In the rows, 128 means zero.
Each row of numbers belongs to one of the objects below and depends on some of the facts about them. Some rows are named. Which object is each other row?

Some objects and their rows:
plutrak: [133 117 157 192 135 154 135 130  29 115 129 125 151 151 128 134 105 132
 132 136 127 127 109 114 179 171  66 129 145 130 166]
lakel: [153 110 104 138 154 106 141 100 125 149 137 120 150 132 135 117 111 108
 114 116 136 129 122 144 149 127 113 128 109 164 113]
grufi: [122 129 144 125 125 139 108 140 143 116 120 122 100 102 130 126 143 136
 132 149  92 111 138 142 131 128 168 126 133 117 116]
pigris: [142 115 122 136 135 129 149 120 132 123 148 118 146 146 129 127 111 115
 113 101 161 126 138 136 141 112 116 148 117 137 128]
domal: [163 125 142 107 125 127 120 125 131 129 132 132 128 130 119 102 118 124
 138 150 153 127 134 120 144 122 112 134 126 128 126]
fupefi: [129 125 131 118 127 121 114 104 124 143 129 123 112 118 135 111 118 130
 136 149 111 120 122 129 140 139 129 121 120 140 124]
postum: [149 129 136 129 123 138 131 135 130 133 137 158 112 124 126 128 132 155
 137 103 115 131 135 123 104 132 125 114 133 117 112]
ratron: [113 137 130 123 122 138 122 142 140 125 112 145 110 123 127 136 146 147
 137 119 106 132 135 126 104 132 139 116 140 114 127]
plakar: [151 101 115 132 125 125 137  94 115 164 147 119 123 128 128 111 102 122
 121 117 126 126 122 144 143 126 119 127 113 153 103]
modri: [125 133 123 136 139 133 145 129 121 126 133 159 109 121 143 125 146 133
 142 130 109 124 161 150 115 132 118 120 142 110 115]
lapu: [117 131 145 115 125 146 120 154 150  98 106 122 116 131 119 140 133 123
 125 130 131 121 138 121 131 110 160 148 138 124 135]
brostem: [131 174 194 188 149 144  72 196  69  66  97 117 150 126 107 162 134 151
 133 165  90  97  72  61 125 170 115  82 140 104 197]
gritarun: [123 129 122 125 132 128 125 136 142 121 138 109 150 136 125 137 124 128
 127 124 140 126 114 131 129 115 138 123 121 128 122]
grame: [135 139 138 201  71 147 127 176 102  80  97  98  98 125 177 151 151 129
 153 176 128  64 147 102 150 210  90 137 162 105 159]
kegur: [129 130 122 124 122 126 135 124 122 140 132 150 118 126 134 123 136 138
 131 120 114 129 137 121 105 133 119 111 122 113 120]
droflum: [109 145 153 102 185 121 118 111 122 113 165 138 178 119  82 123 127 141
 121 123 122 173 101 154 137  67 152 125 106 127 134]
trotru: [113 130 153 128 130 150  99 156 155 129 106 104 112 127  84 154 113 142
 103  82  99 136  78 107  98 129 179 123 123 153 128]

There are 5 kinds of fact about the objects: η, Φ, Δ, Ξ, ζ.
bibomur {Φ=lisom, Ξ=gribe}
miston {Φ=plabrares}
stekes {Φ=pega, Ξ=kogrik}
dadim {Φ=brabol}
skufo {η=a, Δ=raskos, ζ=837}
draskik {η=a, Δ=troflom, ζ=787}
pega {η=a, Φ=ruvigra, Δ=flefan, Ξ=kupir, skorok, regi, ζ=938}
namu {η=e, Φ=grufi, Δ=vugru}
dilir {η=e, Δ=drunu}
florum {η=c, Δ=raskos, ζ=666}
gidral {Ξ=drunu, brudram}
zaki {Φ=leka}
dirur {η=b, Δ=grigres, ζ=837}
grufi {η=c, Δ=zizu, ζ=666}
sozuzol {η=b, Δ=leklun, Ξ=skufo, ζ=938}
planam {η=a, Δ=poklo, Ξ=flela, ζ=666}
pipek {η=e, Δ=ratron, ζ=666}
pigris {η=b, Δ=dadim, Ξ=niki}
rigruk {η=b, Δ=leklun}
vizen {η=c, Φ=brudram, Δ=buvu}
trotru {η=c, Φ=stekes, Δ=vuven, ζ=553}
pluda {Φ=modri}
drifel {η=c, Φ=skota, Δ=koplal, ζ=570}
poklo {Ξ=draskik}
domal {η=a, Δ=postum, ζ=228}
vupur {η=a, Δ=postum, ζ=919}
kozes {η=c, Δ=kaskor, ζ=570}
diflen {η=a, Φ=brabrofur, Δ=niki, ζ=228}
zizu {Ξ=vubrok, drifel, brostem}
gadis {η=a, Δ=luklekas, ζ=39}
plutrak {η=a, Δ=kogrik, Ξ=brostem, ζ=837}
stota {η=e, Δ=stusul, ζ=553}
brostem {η=a, Δ=lovas, ζ=787}
tidri {Φ=gadis}
regi {η=e, Δ=floki, ζ=39}
pluplu {η=a, Δ=debre, Ξ=floki}
maflor {η=d, Δ=greni, Ξ=grigres, lisom, ζ=564}
groflon {η=b, Φ=planam, Δ=vibro, Ξ=stogrem, pludem}
koplal {Φ=drunul}
klomo {η=d, Δ=kogrik, ζ=570}
groklol {η=b, Δ=briken, ζ=666}
trostur {η=d, Δ=pluda}
leka {η=a, Δ=tidri, ζ=787}
droflum {η=a, Φ=bramal, Δ=pluda, ζ=564}
briplunam {η=a, Φ=brodriklu, Δ=lumel, ζ=938}
dimi {η=c, Δ=ruvigra, Ξ=vizen, ζ=837}
gruklas {η=c, Δ=greni, ζ=837}
daflas {η=a, Δ=lotres, Ξ=brudram, ζ=39}
nasos {η=c, Δ=griskas, Ξ=grizum, liren, ζ=666}
brudram {Φ=pludem}
griskas {Φ=grizum}
vitran {η=d, Δ=zaki, ζ=938}
skodrik {η=b, Δ=leklun, Ξ=drifel, grame}
vudro {η=d, Δ=flefan, ζ=919}
lotres {Φ=stusul}
zavuk {η=c, Δ=miston, Ξ=kupir}
liren {η=b, Δ=zaki, ζ=407}
bufum {η=e, Δ=lumel, ζ=837}
skadu {η=a, Δ=kaskor}
plipen {η=a, Δ=briken, Ξ=tidrufir, sazal, ζ=837}
mupan {η=b, Φ=kogrik, Δ=kluste, ζ=39}
lakel {η=d, Δ=gidral, Ξ=groklol, dazer, ζ=938}
dazer {η=a, Φ=zaki, Δ=flefan, ζ=553}
dastim {η=e, Δ=bibomur, ζ=837}
platrer {η=c, Δ=lovas, Ξ=kaskor, ζ=570}
brabrofur {η=d, Φ=platrer, Δ=likler, ζ=666}
triskudri {η=e, Φ=grame, Δ=tridru, Ξ=ratron, ζ=837}
bramal {η=c, Φ=likler, Δ=trofi}
nasuk {η=a, Φ=stota, Δ=vugru, Ξ=gralas, plabrares, ζ=570}
vuskerom {η=a, Δ=stusul, ζ=666}
skidrar {η=a, Δ=floki, ζ=787}
rebre {Ξ=tridru, gigru}
luve {η=e, Δ=lumel, Ξ=mupan, plabrares, ζ=919}
plisto {η=b, Δ=floki}
pupatal {η=a, Δ=tidri, ζ=938}
kupir {η=a, Δ=plabrares, ζ=837}
briflam {η=a, Δ=lumel, ζ=564}
steska {η=d, Φ=floki, Δ=griskas, ζ=938}
leklun {Ξ=gadis, skufo}
lapu {η=a, Δ=drunu, ζ=407}
grizum {η=e, Φ=sidur, Δ=tridru, ζ=787}
tiva {η=b, Δ=bosur}
tragro {η=a, Φ=tridru, Δ=lovas, Ξ=tiva, grome, ζ=666}
vubrok {η=a, Δ=flefan}
bosur {Ξ=vuskerom, florum}
graloze {η=a, Δ=postum, Ξ=skorok, ζ=787}
sigremel {η=b, Δ=troflom}
vatin {η=a, Δ=postum, ζ=39}
likler {Ξ=trotru}
skota {η=a, Φ=vatin, Δ=lovas}
sidur {η=b, Φ=droflum, Δ=grato}
klustaror {η=a, Φ=vitran, Δ=flefan, ζ=837}
grepin {η=a, Δ=stusul, Ξ=vudro, ζ=837}
pludem {η=e, Δ=stusul, ζ=938}
plakar {η=c, Δ=grigres, Ξ=bruflo, diflen, ζ=919}
laskom {η=a, Δ=poklo, Ξ=troflom, ζ=938}
raskos {Ξ=lapu}
sitrol {η=a, Δ=niki, ζ=837}
bruflo {η=a, Δ=kogrik, ζ=553}
brabol {η=b, Φ=triskudri, Δ=kluste, Ξ=draskik, flefan, ζ=564}
gigru {η=a, Δ=bibomur, ζ=938}
gritarun {η=a, Δ=tidri, ζ=564}
flamobran {η=c, Δ=vuven}
fonok {η=a, Δ=lovas, ζ=919}
klestal {η=a, Δ=zaki, ζ=919}
stogrem {η=e, Φ=pipek, Δ=kegur, ζ=666}
lisom {η=a, Φ=dadim, Δ=grome, ζ=919}
tekun {η=e, Δ=vugru, ζ=666}
sazal {η=a, Φ=grepin, Δ=poklo, ζ=837}
fupefi {η=c, Δ=flole, ζ=837}
drunul {η=a, Δ=postum}
grame {η=a, Δ=bosur, ζ=837}
gribe {η=d, Δ=floki, ζ=938}
muke {η=b, Δ=zizu, Ξ=bruflo, grufi, ζ=228}
gralas {η=a, Δ=stekes}
vuven {Ξ=brabrofur}
flela {η=c, Δ=lotres, ζ=837}
zorin {η=a, Φ=greni, Δ=zaki, Ξ=skadu, brostem, grato, ζ=666}
stegros {η=b, Δ=zaki, Ξ=pupatal, tiva, ζ=553}
brodriklu {η=a, Δ=niki, Ξ=skadu, ζ=570}
skorok {η=a, Δ=drunu, ζ=39}
tidrufir {η=d, Δ=poklo, ζ=919}

Name these rows:
No name comes twice in this set of rows, the named rows included.
[161  91  91 149  65 126 159 120 130 149 111  95  84 140 176 135 111 113
 135 150 158  90 156 121 139 172  94 136 144 144 108] => triskudri
[112 127 166  96 191 125 103  96 108 126 150 146 153 109  84 105 121 134
 128 138  87 161 106 153 139  76 157 113 108 135 128] => bramal
[133 134 119 148  64 138 128 170 173 114  96  85  87 132 150 156 133 130
 124 123 149  92 131  99 108 166 136 143 140 132 130] => lisom
[163 117  69 163  75 109 164 123 146 151 143  83 134 153 187 139 113 113
 121 116 200  83 145 116 141 160  99 140 111 137 103] => brabol
[107 141 175  87 195 130  99 126 122 101 124 143 146  97  65 127 128 125
 116 136  88 163  88 139  97  68 175 106 118 138 145] => grizum
[144 101 115 125 126 123 153  90 114 141 154 122 143 135 132 117 101 114
 133 119 157 136 137 142 147 115 106 151 120 154 116] => plipen
[161 110 100 127 150 114 124  94 126 132 131 142 133 115 160 112 126 130
 146 154 117 122 149 157 185 117 125 119 140 136  90] => platrer
[100 151 164 169 128 146  69 164  79 107  84 117 132 146 119 156 122 144
 121 156  81 126  75  77 160 183 121  92 154 116 181] => drifel
[118 139 142 109 116 126  85 134 147 143 107 105 110 124 111 122 114 140
 115 129 111 130  93 101 110 142 159 108 113 133 141] => vizen
[109 153 179 179 128 165  99 192  79  79 103 117 133 140 111 162 139 141
 126 147  97 121 108  97 147 167 120 123 152 102 184] => skadu
[141 121  82 124 142  97 128  89 128 157 151 119 159 146 158 116 109 116
 124 134 147 127 130 149 179 121 121 111 106 138 101] => maflor
[144 111 126 137 125 126 156  98 111 125 156 125 132 110 138 108 127 120
 143 143 148 111 146 152 140 122 105 148 113 138 121] => grepin
[115 139 145 128 118 146 125 148 146  95 130 120 116 114 127 134 152 136
 138 142 123 117 143 137 120 111 160 146 129 112 123] => gadis
[ 88 142 120 121 123 131 131 153 136 130 117 135 109 131 137 138 158 124
 122 130 104 128 143 142 104 140 145 131 135 102 139] => flefan
[112 155 169 191 131 160 119 173  58 102 113 146 121 139 122 153 135 154
 140 123  77 124 110 103 120 181  96 104 158  95 168] => grato

Now the same objects, written a new way:
Some objects and their rows:
gadis: [135 147 127  84  76  92  98 153 175 145 150 138 143 139 121  90 137 105
 162 124 112  89 116 177  85  94 131 143 136 130 117 131 142 117 173 108
 138  76 141  88 105 129 125 131 100  60]
briflam: [134 140 123  78 123  95 105 132 162 167 157 142 146 176 107 127 150  94
 162 133 115  85 112 178 131  80 123 133 125 141 133 127 131  96 175 104
 137  88 140 142 103 149 122 140 157  73]
domal: [129 136 118  77 107 106  92 139 173 129 168 150 151 147 110  98 143 105
 162 126 115  86 118 197  89  75 133 127 134 121 125 130 144 102 174 112
 138  80 137 103 101 137 131 124 108  72]
grame: [104 181 157  78  43 115  80 175 206 110 119 141 137 146 125 102 120 121
 149 111 108 103 116 106 111  68 134 141 130 127 124 118 162 129 181  73
 114 117 141 122  94 153 106  86 197  47]
klustaror: [143 135 130  74 133  98  99 123 159 151 182 153 148 200 105 124 154  94
 168 132 114  84 115 195 130  77 121 113 127 128 152 123 130  86 178  80
 143  88 137 148  74 138 123 114 136  76]
pluplu: [123 134 116  81 131 116 107 130 176 126 162 156 151 159 107 105 147  99
 158 138 115  84 131 195  86  79 138 126 143 123 125 130 148 100 176 116
 139  80 137 112 106 138 141 140 122  71]
groklol: [135 142 136  73  82  97  99 145 169 133 157 153 145 156 105  87 137 115
 168 115 111  87 119 198  94  89 134 132 139 116 128 134 134 108 180  91
 148  77 139 106  97 132 119 120 107  69]
sidur: [150 136  96  84 134  81 142 122 130 174 177 163 144 151  96 117 174 109
 171 144 112  70 117 220 106  89 110 132 129 163 146 139 119  87 172 131
 166  59 136 111 127 158 109 109 103  79]
plakar: [123 130 100  79 136 123 117 120 173 126 139 147 158 161 105 108 147  91
 151 140 115  82 133 198  80  75 143 120 136 117 118 129 151  92 186 124
 145  76 131 116 112 133 135 138 113  67]
tidrufir: [148 149 122  71  86  88  93 132 166 167 151 126 146 171 113 125 137  90
 169 121 112  85 102 181 121  92 122 131 113 132 136 128 128  90 175 103
 146  85 138 132 102 143 100 116 139  73]
pipek: [139 149 111  83  91  96 119 135 168 167 121 135 142 170 115 129 138  90
 162 134 111  85 121 156 105 103 122 140 128 142 131 128 137  96 170 116
 144  82 138 142 114 146 101 136 174  60]
regi: [141 141 129  71  84  93  93 138 176 135 160 141 150 155 107  97 133  99
 168 113 111  87 116 203  90  96 136 133 131 112 123 133 134 103 179 101
 151  78 139  96 104 129 119 130  97  70]
raskos: [123 118  96  68 145 119  94 129 183 125 157 170 149 161 102 108 134 106
 152 146 112  89 124 178  88 108 153 136 132 150 143 129 135 112 177 121
 142  88 133 105 106 121 126 147  94  72]
lotres: [140 117 103  57 145 105  79 124 169 156 178 163 147 187  96 128 139 102
 162 139 114  89 102 179 132  99 137 123 112 156 160 127 116  97 177  99
 142  96 132 142  87 127 105 129 113  83]
dadim: [127 127 123  55 113 121  52 139 197 153 120 136 147 202 111 133 107  90
 152 129 114 102 103 123 137 107 150 126 107 133 138 116 130 108 182  82
 116 117 133 177  71 115 105 154 173  67]
bibomur: [124 116 115  48 150 134  47 121 195 140 145 147 155 218 100 142 116  85
 154 132 117  99 107 152 145  90 153 107 106 120 148 115 131  93 186  80
 118 121 129 194  61 115 118 150 169  82]
niki: [134 123 116  63 106  99  81 145 182 134 171 166 143 152 106  90 128 116
 161 128 110  93 109 179  97 114 147 142 129 148 146 131 123 122 177  97
 144  88 138  89  99 113 112 133  75  73]

Name these rows:
No name comes twice in this set of rows, the named rows included.
[ 90 155 103  71 156 136 101 130 179  77 196 203 153 130  90 123 171 132
 151 140 114  83 126 193 112  10 126 107 131 141 151 131 165  92 177 119
 137 103 131 124 130 187 117  40 182  89] => zorin
[116 174 107  79 140 122 123 124 161 131 151 170 148 158  98 146 166 115
 147 145 112  82 125 159 125  51 120 115 114 158 146 124 150  93 181 118
 138 102 130 159 127 193 101  64 201  67] => skodrik
[144 105  92  63 169  92 109 117 152 128 231 203 149 144  85  96 164 125
 170 145 111  77 113 246  94  99 139 128 133 166 169 141 111 103 174 120
 169  67 135  66 113 129 120 106  23  94] => griskas
[133 122  70  87 147  97 147 131 157 146 154 179 141 122 107 101 158 115
 152 167 108  77 133 187  55 124 140 158 143 192 145 140 131 121 167 163
 162  61 137  55 147 133 119 138  55  62] => likler
[149 142 134  72  77  83  97 145 157 175 154 134 142 172 106 111 138 103
 173 115 113  86 102 183 127  93 120 133 120 131 134 130 118  99 178  86
 144  82 139 139  95 138 103 127 137  72] => tiva

The same objects again, as new rows of numbers:
Some rows with their names:
skota: [130 114 150 142 140  84 137 143 162 131 128 137 123 112 139 109 117 151
 132 147 125 139 162 134  84 147 110 125  94  96 137 114 117 138]
dirur: [144 141 124 127 137 113 137 131 140 110 138 129 104 133 112 133 123 116
 143 147 109 131 106 143 141 130 109 145 105  99 124 147 144 147]
gribe: [141 126 105 151 115 109 132 161 158 105 136 122 139 133 141 131 152 129
 127 161 129 123 142 128 150 134 136 139 121  90 130 150 100 128]
grigres: [108 104 130 127 116 145 102 121 144 122 134 116 125  98 148 154 161 141
 107 130 155 142 120  78 148 113 120 119 170 180 146 135 111 137]
kluste: [102 109 143 116 119 149 112 104 125 143 126 126 118 115 124 153 137 147
 120 118 140 125 125 103 122 100 133 119 162 182 130 126 126 126]
zizu: [106 139 186 163 169 234 235  64  57 196 135 173 146 126 106  75  76 106
 135  74  70  58 130  63  70 117 116 181 124 202 139  89 120  78]
gigru: [135 122  99 135 122 113 116 160 156 113 117 117 152 129 153 125 153 130
 122 151 137 131 140 133 156 145 117 136 131  87 124 134 111 134]
brabol: [184 152 113 105 123 133 133 127  79 181 145 119 121 171  77 133  55 109
 107 116 106 102 115 196 141 112 162 117 108 116 102 166 170  99]
postum: [ 85 115 105 118 107 148 116  72 102 119 120 131 137 152 130 177 149 158
 123  75 125 139  98  89 154  87 164 134 165 155 132  97 109 133]
leklun: [ 94 127 161 103 126 152 133  78 109 176 123 142 113 128 101 149 106 148
 125  95 115 112 135 136  88  85 167  89 143 181 124 121 156 111]
regi: [137 123 106 105 130 100  98 156 158 101 154 130 121 121 129 111 124 104
 101 133 169 169  95 141 152 144 115 132 116 114 130 136 107 135]
lisom: [193 127  89 155 115 128  97 168 121 116 116  74 150 136 145 134 143  91
 136 142 114 124 117 132 182 133  94 122 161  98 127 160 161 148]
vugru: [104 113 142 116 112 148 119 104 124 145 131 126 117 115 129 156 139 141
 123 120 137 127 129 100 124 107 133 111 150 181 132 127 129 128]
flamobran: [145 134 126 130 127 105 124 142 126 109 124 128 141 142 132 110 131 114
 130 125 130 139 131 142 120 140 129 120 124 114 131 119 127 125]
klestal: [144 157 129 131 126 136 137 146 142 111 108 125 125 133 160 130 144 111
 152 147 121 106 135 162 134 168 130 117 119 123 120 125 165 145]
pupatal: [138 121  96 136 116 110 111 159 148 120 125 110 153 125 159 126 155 130
 126 151 137 130 142 134 153 141 118 134 130  80 125 132 112 141]
stusul: [ 97 124 162 116 137 136 143  97 154 129 115 140  91  98 101 135 166 197
  63 117 142 109 121  97 130 137 140 106 167 171 131  91 121 127]

Which object is each row?
No name comes twice in this set of rows, the named rows included.
[131 156 129 119 119 120 155 124 119 148 128 144 129 161 104 133 110 132
 133 134  86  99 161 182  95 114 172 115  98  94 112 142 153 102] => lakel
[151 128 134 147 140 103 128 149 133 126 110 113 121 115 125 111 131 120
 138 155 104 122 147 146 105 131 101 118 113  84 128 143 151 144] => fonok
[174 174 129 162 171 183 209 133  82 183 125 142 160 144  99  54 119 129
  83 120  75  45 130 121 131 176 119 165 135 109 128  90 124  63] => brodriklu
[128 150 122 115 127  97 125 106  98 110 105 130 128 168 114 141 116 149
 157 101  93 137 109 167 117 128 151 117 110  94 111 102 163 134] => graloze
[170 112 124 141  91 151 134 131 142 148 121  68 107  94 100 156 159 159
  27 103 146 114 102  85 182 147 117 103 206 177 152 121 135 151] => tridru
[152 150 157 182 181 188 220 115  63 141 122 156 143 133 125  54  93  94
 171 102  62  72 120  93  92 159  82 204  95 122 141  96 134 119] => plutrak
[119 109 164 141  85 134 171 101 161 154 113 105  85  92  92 152 145 189
  33  86 131 110 115 100 122 152 137 106 152 172 144  75 125 167] => modri
[141 141 103 111 112 130 133 172 179 111 149 130 118 130 153 130 126 112
 122 173 167 124 116 146 181 174 140 150  95 129 126 146 105 130] => liren
[128  98 127 122  95 172 101 102  76 188 140 108 157 143 130 174  69  79
 158  95 129 127 143 128 112  57 145  99 157 200 130 167 169 121] => bibomur
[200 168 107 111 148 133 120 143  98 132 137 100 105 131  78 104 129  92
  47 122 123 110  72 158 178 162 117 115 168 101 116 143 160 115] => stota
[132 132  95 129 119 108 121 129 108 112 117 130 146 158 133 121 125 152
 144 112 124 140 118 143 147 144 141 140 118  98 119 109 111 122] => domal
[133 146 118 110 132 123 140 117 141 155 150 143 124 150 103 135  98 122
 124 145  93 106 139 179 118 118 161 125  94  82 112 135 148 119] => sozuzol
[ 87 124 127 116 127 116 113 128 148 119 160 156 148 135 151 128  95  77
 169 135 146 176 119 153  94 105 121 152  76 105 134 138 110 150] => namu

